Each row has a name. Each piece below is followed by the name of the row it came from, unless a question asks for something else. Each question is about the rows just above it.

Columns, left to right: D S E C P Y
Q_757: [178 101  93 172 122 130]
Q_274: [144 111 111 155 126 105]
Q_197: [177 101  91 167 124 102]
Q_114: [ 85 158  90 130 134 111]
Q_662: [168 173 152 138 166 121]
Q_389: [166 111  90 158 130 134]
Q_263: [ 91 156 138 152 141 119]
Q_73: [ 82 192 138 150 139 108]
Q_213: [178 100  83 169 117 130]
[ 91 156 138 152 141 119]  Q_263
Which row holds this, read backwards? [134 130 158  90 111]  Q_389
Which column holds [ 93 111  91] top down?  E
Which row holds [108 139 150 138] read backwards?  Q_73

Columns, left to right: B M A W
Q_846: [137 150 112 139]
Q_434: [111 132  80  77]
Q_568: [110 176 132 153]
Q_83: [132  83 136 117]
Q_302: [137 125  99  91]
Which row holds [ 80 132] read backwards?  Q_434
[112 150 137] is which row, read backwards?  Q_846
Which column holds [150 132 176  83] top down?  M

Columns, left to right: J F X L Q T Z H U
Q_777: [140 145 132 162 155  98 107 134 123]
Q_305: [118 104 149 153 112 145 164 123  82]
Q_430: [123 119 127 106 120 117 124 133 184]
Q_369: [ 94  91 147 165 108 109 115 123 102]
Q_544: [142 136 157 155 127 118 146 124  95]
Q_76: [128 134 135 125 145 111 128 133 149]
Q_181: [145 141 125 133 132 115  94 112 145]
Q_530: [134 145 119 111 136  81  93 177 142]
Which column holds [124 133] top down?  H
[102  95 149 145] is in which column, read top down?  U
[123 134 107  98] is which row, read backwards?  Q_777
[119 145] is which row, read backwards?  Q_530

Columns, left to right: Sed riv vuzop zizak Lada tonir Voriv fazuk
Q_986: [117 117 146  99 132 147 155 120]
Q_411: [121 163 138 150  85 150 142 112]
Q_216: [117 117 146  99 116 113 123 133]
Q_27: [132 145 109 121 113 117  98 121]
Q_641: [121 123 140 100 123 119 112 132]
Q_297: [117 117 146  99 125 113 123 133]
Q_103: [117 149 140 151  96 149 157 114]
Q_678: [121 167 127 162  85 151 146 109]
Q_102: [128  82 116  94 168 118 113 135]
Which column holds this, read top down? [150 113]  tonir
Which column holds [146 138 146 109 140 146 140 127] top down?  vuzop
Which column holds this, read top down? [109 140 146 140 127]  vuzop
Which column holds this, read top down? [ 99 150]  zizak
[150 113 117] is in which column, read top down?  tonir

Columns, left to right: tuve Sunin mizug fif kad meso nub Bar
Q_387: [129 104 136 150 150 118  96  93]
Q_221: [142 164 122 116 117 109 118 119]
Q_8: [142 164 122 116 143 156 132 122]
Q_319: [129 104 150  96 104 136 118 136]
Q_32: [142 138 122 116 143 156 132 122]
Q_582: [138 143  97 125 137 132 140  93]
Q_817: [159 160 132 105 121 121 134 120]
Which column holds this, read top down? [136 122 122 150 122  97]  mizug
[119 122] is in which column, read top down?  Bar
Which row holds [118 136 104  96 150 104 129] read backwards?  Q_319
[129 104 136 150 150 118  96  93] is in which row?  Q_387
[ 93 140 132 137 125] is which row, read backwards?  Q_582

Columns, left to right: lonez teg kibu Res vib Gud ginug
Q_890: [105 115 130 132 129 129 127]
Q_474: [140 137 133 131 117 129 128]
Q_52: [139 161 128 126 138 130 129]
Q_707: [159 126 134 129 124 128 128]
Q_603: [140 137 132 129 129 130 127]
Q_341: [115 130 132 105 143 128 128]
Which column holds this, read top down? [138 124 129 143]  vib
[127 129 129 132 130] is which row, read backwards?  Q_890
[132 131] is in which column, read top down?  Res
[159 140 115] is in which column, read top down?  lonez
Which row holds [132 130 115 105] read backwards?  Q_890
Which row holds [128 129] read backwards?  Q_474

Columns, left to right: N R G V
Q_570: [134 180 141 129]
Q_837: [125 180 152  89]
Q_976: [134 180 116 132]
Q_112: [134 180 152  89]
Which column holds [132  89] top down?  V
[134 180 116 132] is in which row?  Q_976
Which row holds this, read backwards? [152 180 125]  Q_837
Which row holds [116 180 134] read backwards?  Q_976
The row with [134 180 152  89] is  Q_112

Columns, left to right: Fisaz kegev Ripo Dugi Koli
Q_188: [114 140 105 141 157]
Q_143: [169 146  66 146 175]
Q_361: [164 117 167 146 175]
[169 164] is in which column, read top down?  Fisaz
[141 146] is in which column, read top down?  Dugi
Which column holds this, read top down? [146 117]  kegev
[164 117 167 146 175] is in which row?  Q_361
Which row holds [146 167] read backwards?  Q_361
Which row holds this, read backwards? [146 169]  Q_143

Columns, left to right: Nufez fufu Kedo Bemif
Q_296: [132  70 117 151]
Q_769: [118 108 124 160]
Q_71: [128  83 116 154]
Q_187: [128  83 116 131]
Q_543: [127 110 162 135]
Q_449: [129 100 101 151]
Q_357: [130 142 149 124]
Q_489: [123 148 162 130]
Q_990: [116 122 140 154]
Q_554: [131 118 163 126]
Which column holds [132 118 128 128 127 129] top down?  Nufez
Which row holds this, read backwards? [163 118 131]  Q_554
Which column holds [124 116 116 162 101 149] top down?  Kedo
Which column holds [129 130 123] top down?  Nufez

Columns, left to right: kalud gere tusas sesa guko Tini dav lipe vumi nopok
Q_310: [125 127 133 117 127 151 145 119 127 136]
Q_589: [134 119 120 119 151 117 128 148 129 110]
Q_43: [119 119 134 151 120 138 134 111 100 150]
Q_170: [121 110 131 145 116 145 141 116  98 147]
Q_491: [117 128 151 113 149 108 102 129 181 101]
Q_613: [128 134 131 144 133 100 121 149 113 120]
Q_659: [113 120 137 162 126 133 133 117  81 169]
[120 151 134 119 119] is which row, read backwards?  Q_43
Which column holds this, read top down? [131 151 131 137]  tusas
Which row holds [127 117 133 127] read backwards?  Q_310
Which column holds [120 116 149 133 126] top down?  guko
Which column holds this, read top down? [125 134 119]  kalud
Which row holds [151 127 117] read backwards?  Q_310

Columns, left to right: Pagi netus zade zimus
Q_634: [ 66 135  89 170]
Q_761: [120 118  94 131]
Q_226: [155  76  93  79]
Q_656: [169 106  93 145]
Q_654: [145 159 119  94]
Q_950: [109 106  93 145]
Q_380: [ 76 155  92 157]
[131  79 145  94 145] is in which column, read top down?  zimus
[170 131  79 145  94 145] is in which column, read top down?  zimus
Which row holds this, read backwards? [ 93 106 109]  Q_950
[ 76 155  92 157] is in which row?  Q_380
[106 155] is in which column, read top down?  netus
Which row holds [ 94 118] read backwards?  Q_761

Columns, left to right: sepem mudi rel Guku
Q_873: [102 131 138 140]
Q_700: [114 114  86  76]
Q_95: [132 126 139 138]
Q_171: [131 138 139 126]
[ 86 114 114] is which row, read backwards?  Q_700
Where do [132 126 139 138] appear?  Q_95
Which column holds this, read top down? [138  86 139]  rel
[131 138 139 126] is in which row?  Q_171
[138  86] is in which column, read top down?  rel
Which column holds [139 139] top down?  rel
[140 138] is which row, read backwards?  Q_873

Columns, left to right: lak temi Ruzo nuf dizim naveg ror niz sapu dimu
Q_309: [131  77 145 106  79 139 155 134 142  91]
Q_900: [110 131  77 143 106  79 139 155 134 142]
Q_258: [155 133 142 145 144 157 105  95 128 142]
[155  95] is in which column, read top down?  niz
Which row holds [142 134 155 139  79 106 143  77 131] read backwards?  Q_900
[139 105] is in which column, read top down?  ror
[131  77 145 106  79 139 155 134 142  91]  Q_309
Which column holds [110 155] top down?  lak
Which row holds this, read backwards? [ 79 106 145]  Q_309

Columns, left to right: Nesus leko Gokof sov pipem mebu Bukik Loz
Q_768: [132 131  96 140 130 146 120 129]
Q_9: [127 129 135 124 136 112 146 126]
Q_870: [129 120 117 151 126 108 176 124]
Q_973: [125 137 109  97 113 131 145 136]
Q_792: [126 140 130 122 123 138 111 112]
Q_468: [128 121  95 126 115 121 137 128]
Q_988: [129 138 120 125 116 137 103 132]
Q_157: [130 124 125 130 140 135 142 124]
Which row holds [137 116 125] read backwards?  Q_988
[109 130] is in which column, read top down?  Gokof
Which row holds [126  95 121] read backwards?  Q_468
Which column holds [126 128] top down?  Nesus
Which column holds this, read top down? [117 109 130  95 120]  Gokof

Columns, left to right: sas Rem Mor Nok Kogot vubul Sibi zige
Q_252: [144 130 159 126 128 132 129 131]
Q_277: [151 125 113 145 124 141 130 122]
Q_936: [ 90 129 131 116 112 156 136 130]
Q_62: [141 133 136 131 119 156 136 127]
Q_439: [127 129 143 178 130 149 132 129]
Which column holds [124 112 119] top down?  Kogot
Which column holds this, read top down? [113 131]  Mor
[131 136 133 141] is which row, read backwards?  Q_62

